Below are the code and all the weights of a small trained network. Each question names an input and a class and asks about switching units off, where a switched-off unit gives its printed mean instead of its output.

import numpy as np


def w(rows, s, z=0):
    codes = np.array(rows[::2]) - 128.0
    scale = np.full(codes.shape[1], s)
    scale[-1] = z or s
    return codes * scale


def f(y):
    return np.maximum(y, 0)


def log_softmax(a):
    a = a - a.max(-1, keepdims=True)
    return a - np.log(np.exp(a).sum(-1, keepdims=True))


def net(x, mask):
    res = np.array(x, float).reshape(1, 8) / 4 @ E
    y = f(res @ A[0][:, :-1].T + A[0][:, -1])
    res = res + np.where(mask, y, B[0][:, -1]) @ B[0][:, :-1]
    return log_softmax(res[-1] @ U[:, :-1].T + U[:, -1])


A, B = {}, {}
E = w([
[129,129,124,129,125,128,128],'x0',
[30,80,168,132,112,62,53],'x1',
[62,173,85,191,194,76,172],'x2',
[128,127,133,128,131,129,130],'x3',
[146,2,65,177,129,131,169],'x4',
[94,128,55,63,160,156,97],'x5',
[64,122,135,53,74,105,237],'x6',
[61,129,152,172,115,236,133],'x7',
],0.0086)
A[0] = w([
[194,102,103,60,135,13,116,44],'N0',
[178,70,165,66,97,164,90,83],'N1',
[94,102,124,80,91,107,207,41],'N2',
[82,115,135,157,100,211,131,76],'N3',
[153,135,127,157,164,137,86,42],'N4',
[81,117,156,159,133,229,137,63],'N5',
[151,1,95,152,171,120,140,82],'N6',
[196,98,172,81,78,184,100,60],'N7',
[99,119,137,145,117,215,147,96],'N8',
[155,44,74,185,125,143,166,51],'N9',
[121,143,142,183,149,84,149,138],'N10',
[171,132,108,189,168,146,52,77],'N11',
[36,69,154,119,101,87,64,112],'N12',
[99,125,62,40,195,145,79,186],'N13',
[118,206,153,106,117,133,101,17],'N14',
[92,157,106,167,165,92,142,58],'N15',
[89,125,130,64,86,125,231,57],'N16',
[132,33,77,161,131,135,154,37],'N17',
[161,133,100,157,172,152,61,54],'N18',
[60,99,54,55,153,162,90,103],'N19',
[123,233,171,81,164,129,87,22],'N20',
[157,125,111,166,148,138,77,46],'N21',
[187,173,80,132,117,166,177,8],'N22',
[77,137,111,63,55,122,199,85],'N23',
[136,76,110,145,138,125,143,49],'N24',
[154,98,140,82,77,147,110,51],'N25',
[146,101,240,193,86,80,152,167],'N26',
[179,73,172,78,14,165,59,49],'N27',
[87,184,90,189,204,96,165,16],'N28',
[148,138,110,156,141,135,77,57],'N29',
[127,133,119,135,119,125,117,95],'N30',
[54,72,144,138,95,76,70,33],'N31',
[158,140,107,156,141,138,85,69],'N32',
[156,146,116,123,134,148,151,67],'N33',
[110,137,130,102,90,114,168,59],'N34',
[59,122,158,164,114,191,125,120],'N35',
[131,221,178,111,123,126,112,28],'N36',
[57,76,173,150,100,79,54,28],'N37',
[128,33,87,154,129,130,151,58],'N38',
[85,123,143,162,93,218,126,77],'N39',
[192,166,89,147,127,205,203,41],'N40',
],0.0093,0.012)
B[0] = w([
[187,204,88,186,106,1,119,187],'N0',
[49,147,102,166,173,92,186,184],'N1',
[123,82,207,177,180,111,52,161],'N2',
[163,162,108,146,116,21,111,165],'N3',
[100,98,181,141,149,125,78,139],'N4',
[162,159,103,141,121,9,96,169],'N5',
[86,202,181,66,64,132,78,209],'N6',
[31,122,77,135,178,118,192,182],'N7',
[165,140,98,136,119,46,104,170],'N8',
[67,182,159,64,76,160,113,184],'N9',
[99,96,88,120,110,168,176,193],'N10',
[106,49,216,151,161,126,83,196],'N11',
[232,144,111,60,191,160,167,223],'N12',
[182,116,126,218,44,171,204,244],'N13',
[110,144,143,105,80,135,110,142],'N14',
[64,138,103,132,181,137,151,152],'N15',
[125,77,229,181,182,131,51,181],'N16',
[63,183,184,68,62,132,124,169],'N17',
[129,70,210,181,148,102,93,164],'N18',
[167,149,133,228,68,196,218,183],'N19',
[39,181,200,38,11,158,101,173],'N20',
[135,78,202,146,177,112,88,145],'N21',
[191,183,161,41,199,183,133,144],'N22',
[140,54,194,178,167,137,32,190],'N23',
[108,158,153,108,106,119,138,136],'N24',
[71,128,132,135,180,123,129,144],'N25',
[178,129,89,206,46,221,175,254],'N26',
[5,143,84,173,206,128,198,199],'N27',
[14,114,82,118,206,97,206,161],'N28',
[122,104,180,156,139,122,116,142],'N29',
[126,131,137,121,139,134,131,128],'N30',
[193,192,143,59,226,175,133,170],'N31',
[124,94,161,143,145,121,95,148],'N32',
[155,138,138,86,155,141,125,133],'N33',
[117,104,161,161,129,134,94,140],'N34',
[170,141,88,114,108,46,110,194],'N35',
[66,146,161,70,49,142,86,158],'N36',
[191,150,126,49,210,185,148,175],'N37',
[55,209,207,57,58,138,96,174],'N38',
[161,149,115,134,115,28,113,171],'N39',
[223,148,110,29,224,174,133,176],'N40',
],0.0073,0.0085)
U = w([
[68,167,182,66,68,143,103,94],'0',
[133,40,213,175,195,125,72,86],'1',
[204,138,112,57,222,169,150,100],'2',
[24,117,71,163,202,110,187,92],'3',
[140,101,108,142,114,136,126,250],'4',
[179,144,94,154,109,10,118,95],'5',
[142,93,114,141,108,152,134,228],'6',
[165,116,132,206,72,188,182,77],'7',
],0.011,0.017)

Each question gives the input, the list of numbers given to net, and the class t.
The units are the neurons (one row each of A and B). Each row of codes is followed by its name. A weight is (code - 128) times the scale printed after its matrix; where a second scale follows, it is the last column's (A, B and U).
mask holds one flag per neuron, in row order. A switched-off neuron (its flag False) gives its mean, the last column of its row in B, instead of its output. The means were averaged over made-up inputs and are rounded, as every weight is.
A unit's drop is (log p(t) with every unit on - log p(t) with that unit switched off) / (log p(t) with every unit on - log p(t) with every unit switched off).
The circuit of an input: a set's keep is (log p(t) with only the set's units on - log p(t) with every unit switched off) / (log p(t) with every unit on - log p(t) with every unit switched off). Starting from the 12 units with the biggest drops (on a tie, the unit counted first), units are removed one at a time, each time the one whose removal leaves the highest keep (on an exact tie, the one counted first), for as long as the keep stays at least 0.8.
circuit, biggest first: the units of the circuit, biggest drop first
most important unit: the unit with the biggest drop
k most important neurons: the k neurons with the biggest drops, biggest first
input [-7,5,2,1,-5,6,3,1], class 6: most important unit => N26
input [-1,-5,-6,0,-7,8,-4,6], class 7: 3 most important neurons => N13, N19, N6
input [2,-1,-6,3,1,5,6,-6], class 1: 3 most important neurons => N23, N16, N2
input [8,-3,-8,4,2,-4,-2,-6], class 3: circuit, biggest first => N27, N7
input [1,-1,5,-2,2,7,2,0], class 7: circuit, biggest first => N13, N19
input [4,-7,-6,-2,5,6,8,8], class 1: 3 most important neurons => N16, N23, N2
input [-1,-2,6,5,-7,2,-4,-3], class 0: 2 most important neurons => N20, N36
input [-8,-1,-3,-4,2,-1,-8,8], class 1: 2 most important neurons => N11, N18
input [4,-3,-5,1,-6,-2,8,-3], class 1: circuit, biggest first => N23, N16
input [-6,7,5,7,-3,5,4,6], class 2: circuit, biggest first => N12, N31
input [7,8,-4,7,-3,-4,-7,7], class 2: circuit, biggest first => N37, N12
input [-2,6,4,8,1,4,5,5], class 4: circuit, biggest first => N19, N35, N23
input [4,5,-7,-1,-5,3,-1,4], class 3: circuit, biggest first => N27, N1
input [3,8,-7,-5,8,-3,8,0], class 0: most important unit => N38
input [4,4,-2,2,8,-7,-8,8], class 0: 3 most important neurons => N6, N9, N38
input [8,0,-2,5,5,-2,8,-6], class 1: circuit, biggest first => N16, N2
input [1,1,-8,1,8,0,2,7], class 0: circuit, biggest first => N38, N6
input [-5,7,1,3,-2,3,-5,7], class 2: circuit, biggest first => N12, N37
input [-5,8,-8,8,-2,-3,8,4], class 1: circuit, biggest first => N23, N16
input [3,-7,2,-2,6,8,-3,0], class 7: circuit, biggest first => N13
input [-7,2,1,1,-4,8,0,-4], class 7: circuit, biggest first => N13, N19
input [3,-7,4,5,1,-4,6,-7], class 2: 3 most important neurons => N40, N22, N13
input [-1,-8,-7,-1,6,-7,0,4], class 2: 2 most important neurons => N40, N22
input [2,-6,-2,3,3,-1,6,2], class 1: 2 most important neurons => N16, N23
input [-3,-7,5,-8,-2,-4,-8,-8], class 1: circuit, biggest first => N11, N18
input [-3,8,3,-1,-1,-8,5,6], class 2: circuit, biggest first => N12, N37
input [5,5,3,3,6,-5,-2,2], class 0: 2 most important neurons => N6, N38
input [-7,-6,4,0,1,4,-7,8], class 5: most important unit => N5
input [-3,8,0,-2,1,7,2,-6], class 2: 2 most important neurons => N12, N31
input [-7,-7,-5,-5,-8,-1,-8,2], class 0: 2 most important neurons => N20, N36
